Below are the code and all the weights of a small trained network. Each question names an input and a class and asks about switching units off, where a switched-off unit gives its printed mean instead of its output.

import numpy as np


def w(rows, s, z=0):
    codes = np.array(rows[::2]) - 128.0
    scale = np.full(codes.shape[1], s)
    scale[-1] = z or s
    return codes * scale


def norm(h):
    return h / np.sqrt((h * h).mean(-1, keepdims=True) + 1e-5)


def f(y):
    return np.maximum(y, 0)


def log_softmax(a):
    a = a - a.max(-1, keepdims=True)
    return a - np.log(np.exp(a).sum(-1, keepdims=True))


def net(x, mask):
    res = np.array(x, float).reshape(1, 4) / 4 @ E
    u = 0
    for l in range(3):
        y = f(norm(res) @ A[l][:, :-1].T + A[l][:, -1])
        res = res + np.where(mask[u : u + 3], y, B[l][:, -1]) @ B[l][:, :-1]
        u += 3
    return log_softmax(norm(res)[-1] @ U[:, :-1].T + U[:, -1])


A, B = {}, {}
E = w([
[144,94,231,210,105,140,6,59,144,161],'x0',
[205,16,175,22,80,207,162,166,65,153],'x1',
[51,192,140,146,1,204,86,52,217,68],'x2',
[156,148,45,214,81,76,192,94,175,186],'x3',
],0.0052)
A[0] = w([
[150,106,169,166,110,191,53,125,119,148,26],'L0N1',
[168,60,176,113,161,92,116,68,1,150,118],'L0N2',
[87,18,171,113,154,168,95,108,130,135,9],'L0N3',
],0.0073,0.0013)
B[0] = w([
[230,87,66,88,255,147,212,84,232,80,225],'L0N1',
[147,39,44,103,104,134,188,24,76,147,255],'L0N2',
[187,234,238,157,123,191,123,113,95,124,211],'L0N3',
],0.0073,0.005)
A[1] = w([
[119,105,210,137,175,60,7,171,176,142,214],'L1N1',
[156,168,203,2,113,204,111,231,4,99,41],'L1N2',
[117,142,128,201,161,106,97,62,161,147,4],'L1N3',
],0.0061,0.0019)
B[1] = w([
[129,197,93,156,79,173,157,94,82,158,184],'L1N1',
[2,250,250,151,87,126,145,151,115,87,255],'L1N2',
[133,108,163,116,57,77,52,144,129,172,236],'L1N3',
],0.0092,0.0037)
A[2] = w([
[91,145,89,47,188,93,206,145,188,85,148],'L2N1',
[78,116,107,151,112,102,94,57,140,111,3],'L2N2',
[150,135,139,135,88,192,134,85,136,1,139],'L2N3',
],0.0079,0.0034)
B[2] = w([
[148,139,155,58,166,202,221,90,165,188,216],'L2N1',
[65,102,197,102,87,121,58,108,137,53,174],'L2N2',
[254,121,138,74,174,178,192,103,90,106,254],'L2N3',
],0.012,0.006)
U = w([
[50,250,162,118,34,115,25,110,187,28,227],'0',
[141,92,15,172,177,29,96,212,134,153,3],'1',
[254,121,82,13,215,208,223,27,168,176,202],'2',
],0.0082,0.0042)

Each question gives the input, the list of numbers given to net, and the class t.
The units are the neurons (one row each of A and B). Each row of codes is followed by its name. A weight is (code - 128) times the scale printed after its matrix; where a second scale follows, it is the last column's (A, B and U).
mask holds one flag per neuron, layer by layer. A switched-off neuron (its flag False) gives its mean, the last column of its row in B, instead of its output. The means were averaged over made-up inputs and are rounded, as every weight is.
A unit's drop is (log p(t) with every unit on - log p(t) with that unit switched off) / (log p(t) with every unit on - log p(t) with every unit switched off).
The circuit of an input: a set's keep is (log p(t) with only the set's units on - log p(t) with every unit switched off) / (log p(t) with every unit on - log p(t) with every unit switched off). Starting from all 9 units, units are removed one at a time, each time the one whose removal leaves the highest keep (on an exact tie, the one counted first), for as long as the keep stays at least 0.8.
circuit, biggest first: the units of the circuit, biggest drop first
most important unit: the unit with the biggest drop
top k neurons: the k neurons with the biggest drops, biggest first
drop when u is switched off: that unit's drop, to one decimal
input [0,-5,-6,1], class 1: most important unit -> L0N1
input [8,-1,0,5], class 0: top 2 neurons -> L1N3; L2N3
input [-2,-6,-2,6], class 0: circuit, biggest first -> L0N1; L2N3
input [-5,-1,5,-7], class 0: top 2 neurons -> L1N2; L0N1
input [-3,4,6,-4], class 0: top 3 neurons -> L1N2; L0N2; L0N1
input [8,-7,2,-8], class 2: top 4 neurons -> L0N1; L2N3; L1N2; L1N1
input [7,-2,7,-3], class 2: top 3 neurons -> L0N1; L2N3; L1N2
input [3,-4,4,0], class 0: drop when L0N3 is switched off -> 0.0
input [-8,2,8,-6], class 0: drop when L1N2 is switched off -> 2.8
input [2,-7,-7,0], class 1: drop when L2N1 is switched off -> 0.1
